Small tables with named rows and columns. After each table, cells are looked up by row and column.

Fum:
,Pozos,Senu
Zasulo,6.33,5.17
Vubor,8.38,5.96
Mis,3.07,1.48

What is the Senu of Zasulo in Fum? 5.17
What is the Senu of Vubor in Fum? 5.96
What is the Senu of Mis in Fum? 1.48
What is the Pozos of Mis in Fum? 3.07
What is the Pozos of Vubor in Fum? 8.38
What is the Pozos of Zasulo in Fum? 6.33

Table Govodof
         Zul  Zeko  Lod  Nido
Zisa      29    54   32    29
Tobom     28    32   29    28
Lim       30    15   26    28
Gepav     31    10   25    27
Fer       28    64   34    34
Pasonol   28    62   34    33
Gebiz     21    37   30    22
Vavima    28    38   30    28
Nipud     28    60   33    33
Tegutos   23    49   31    25
Momi      28    48   31    31
Ril       28    85   37    37
Gek       28    43   31    28
Kizu      29    60   33    29

Lod of Zisa is 32
Zeko of Nipud is 60
Zul of Lim is 30
Nido of Vavima is 28
Zeko of Zisa is 54
Lod of Nipud is 33
Lod of Gek is 31
Lod of Ril is 37
Lod of Tobom is 29
Zul of Ril is 28
Nido of Gebiz is 22
Zeko of Tegutos is 49
Nido of Tegutos is 25
Lod of Pasonol is 34
Lod of Gepav is 25
Zeko of Tobom is 32
Nido of Nipud is 33
Nido of Pasonol is 33
Lod of Vavima is 30
Lod of Momi is 31

Zek
|  | Digaref | Fasano | Ditikif | Nituf | Rugoki | Sal |
|---|---|---|---|---|---|---|
| Fabupos | 129 | 310 | 159 | -684 | 403 | 33 |
| Zot | 264 | 237 | 189 | 512 | 257 | -110 |
| Buf | 443 | 644 | 276 | 970 | 114 | 362 |

Fabupos, Fasano: 310
Buf, Nituf: 970
Fabupos, Rugoki: 403
Zot, Rugoki: 257
Zot, Sal: -110
Buf, Ditikif: 276
Fabupos, Sal: 33
Zot, Ditikif: 189
Buf, Fasano: 644
Buf, Sal: 362
Fabupos, Digaref: 129
Zot, Nituf: 512

Veteg
|  | Ded | Lofu | Firedob | Zarune | Bemuvo | Panop | Bidates | Zud | Ves | Veb |
|---|---|---|---|---|---|---|---|---|---|---|
| Tuso | 88 | 227 | 76 | 27 | 107 | 162 | 123 | 168 | 159 | 173 |
| Govifa | 99 | 210 | 83 | 42 | 134 | 184 | 148 | 108 | 144 | 123 |
| Fupo | 96 | 182 | 115 | 40 | 114 | 178 | 134 | 103 | 97 | 107 |
| Ziged | 100 | 218 | 57 | 49 | 142 | 172 | 149 | 114 | 178 | 136 |
| Pofu | 91 | 211 | 108 | 24 | 104 | 179 | 128 | 143 | 115 | 143 |
| Nunok | 92 | 191 | 114 | 32 | 103 | 172 | 125 | 128 | 101 | 127 |
| Zuta | 93 | 136 | 124 | 57 | 96 | 147 | 114 | 95 | 69 | 91 |
| Von | 88 | 213 | 50 | 44 | 110 | 135 | 115 | 167 | 183 | 177 |
| Gedem | 91 | 162 | 127 | 40 | 92 | 160 | 115 | 118 | 75 | 112 |
| Zuz | 98 | 197 | 103 | 39 | 123 | 184 | 142 | 105 | 116 | 113 |
| Pesazo | 88 | 116 | 115 | 66 | 80 | 115 | 92 | 112 | 72 | 104 |

What is the Lofu of Fupo in Veteg?
182
What is the Bidates of Pofu in Veteg?
128
What is the Zarune of Von in Veteg?
44
What is the Bemuvo of Zuz in Veteg?
123
What is the Bidates of Gedem in Veteg?
115
What is the Zarune of Fupo in Veteg?
40
What is the Ded of Nunok in Veteg?
92
What is the Panop of Fupo in Veteg?
178
What is the Lofu of Pofu in Veteg?
211
What is the Zud of Gedem in Veteg?
118
What is the Veb of Govifa in Veteg?
123
What is the Firedob of Zuta in Veteg?
124
Which row has the largest Lofu? Tuso

Table Tud
|  | Gagokit | Pem | Lote | Bezokip |
|---|---|---|---|---|
| Fes | 27 | 71 | 38 | 32 |
| Dar | 5 | 85 | 59 | 16 |
| Nenimub | 75 | 24 | 56 | 49 |

Bezokip of Nenimub is 49
Pem of Dar is 85
Pem of Fes is 71
Lote of Nenimub is 56
Gagokit of Fes is 27
Pem of Nenimub is 24
Gagokit of Nenimub is 75
Bezokip of Dar is 16
Gagokit of Dar is 5
Lote of Dar is 59
Lote of Fes is 38
Bezokip of Fes is 32

Sunet:
|  | Rak | Lonuv | Gud | Somu | Tofa | Pifan | Mekid |
|---|---|---|---|---|---|---|---|
| Buravad | 0.29 | 5.26 | -0.21 | 2.25 | 2.48 | -5.15 | -3.81 |
| Mepo | -2.62 | 1.34 | -3.41 | 1.60 | -3.26 | -7.28 | -5.03 |
| Berave | -6.09 | 4.53 | 5.71 | -2.09 | -0.35 | -2.67 | 1.09 |
| Reb | -3.13 | -5.89 | -5.81 | 0.03 | -8.92 | -1.78 | -1.13 |
| Tun | 3.52 | -3.50 | -0.99 | -1.68 | -0.58 | 8.34 | 4.07 |
| Migam | 1.35 | 3.99 | -0.91 | 2.97 | 2.17 | -4.41 | -3.83 |
| Rada | 5.22 | 3.43 | -1.96 | 1.39 | 2.45 | 1.77 | -1.22 |
| Bar | 5.01 | 0.98 | -2.80 | 2.14 | 0.55 | 2.12 | -0.75 |

What is the Somu of Mepo in Sunet?
1.60
What is the Rak of Mepo in Sunet?
-2.62
What is the Lonuv of Migam in Sunet?
3.99
What is the Gud of Tun in Sunet?
-0.99
What is the Somu of Berave in Sunet?
-2.09
What is the Rak of Tun in Sunet?
3.52
What is the Gud of Berave in Sunet?
5.71
What is the Tofa of Mepo in Sunet?
-3.26
What is the Somu of Tun in Sunet?
-1.68
What is the Pifan of Rada in Sunet?
1.77
What is the Rak of Rada in Sunet?
5.22
Row with the largest Lonuv: Buravad

Gam =
         Sikezo    Gis
Keroruf   0.204  0.580
Vol       0.781  0.325
Dariv     0.597  0.388

Gis of Dariv = 0.388
Gis of Keroruf = 0.580
Sikezo of Keroruf = 0.204
Sikezo of Vol = 0.781
Gis of Vol = 0.325
Sikezo of Dariv = 0.597

Pon:
	Nasutop	Repu	Begaz	Rade	Lat	Mul	Zun
Sizuva	108	171	148	199	144	191	48
Vakedon	150	155	109	126	127	150	241
Nobanel	127	109	137	155	201	136	89
Liro	177	65	246	96	185	135	226

Rade of Vakedon: 126
Repu of Liro: 65
Mul of Sizuva: 191
Begaz of Sizuva: 148
Rade of Sizuva: 199
Nasutop of Vakedon: 150
Nasutop of Sizuva: 108
Mul of Vakedon: 150
Zun of Nobanel: 89
Lat of Nobanel: 201
Mul of Nobanel: 136
Zun of Sizuva: 48
Rade of Nobanel: 155

Sasad:
|  | Zoluz | Momuna | Foreb | Nam | Fif | Keter | Posipu | Pazole | Topud |
|---|---|---|---|---|---|---|---|---|---|
| Zokal | -0.5 | -0.1 | 0.0 | -0.8 | 0.3 | 0.3 | -0.2 | 0.8 | 1.0 |
| Gog | -0.3 | -0.5 | 0.3 | -0.4 | -0.2 | 0.4 | -0.4 | 0.5 | 0.6 |
| Suz | 0.8 | 0.8 | 0.4 | 0.8 | -0.1 | 0.1 | 0.2 | -0.3 | -0.3 |
| Boni | -0.3 | -0.6 | 0.5 | -0.8 | -0.5 | 0.4 | -0.7 | 0.8 | 0.6 |
| Pekis | -0.5 | -1.0 | 0.7 | -0.3 | -0.3 | 0.4 | -0.2 | 0.8 | 0.6 |

What is the Zoluz of Boni in Sasad? -0.3
What is the Topud of Suz in Sasad? -0.3
What is the Momuna of Boni in Sasad? -0.6
What is the Topud of Gog in Sasad? 0.6
What is the Fif of Zokal in Sasad? 0.3
What is the Topud of Boni in Sasad? 0.6
What is the Zoluz of Zokal in Sasad? -0.5
What is the Zoluz of Gog in Sasad? -0.3
What is the Nam of Gog in Sasad? -0.4

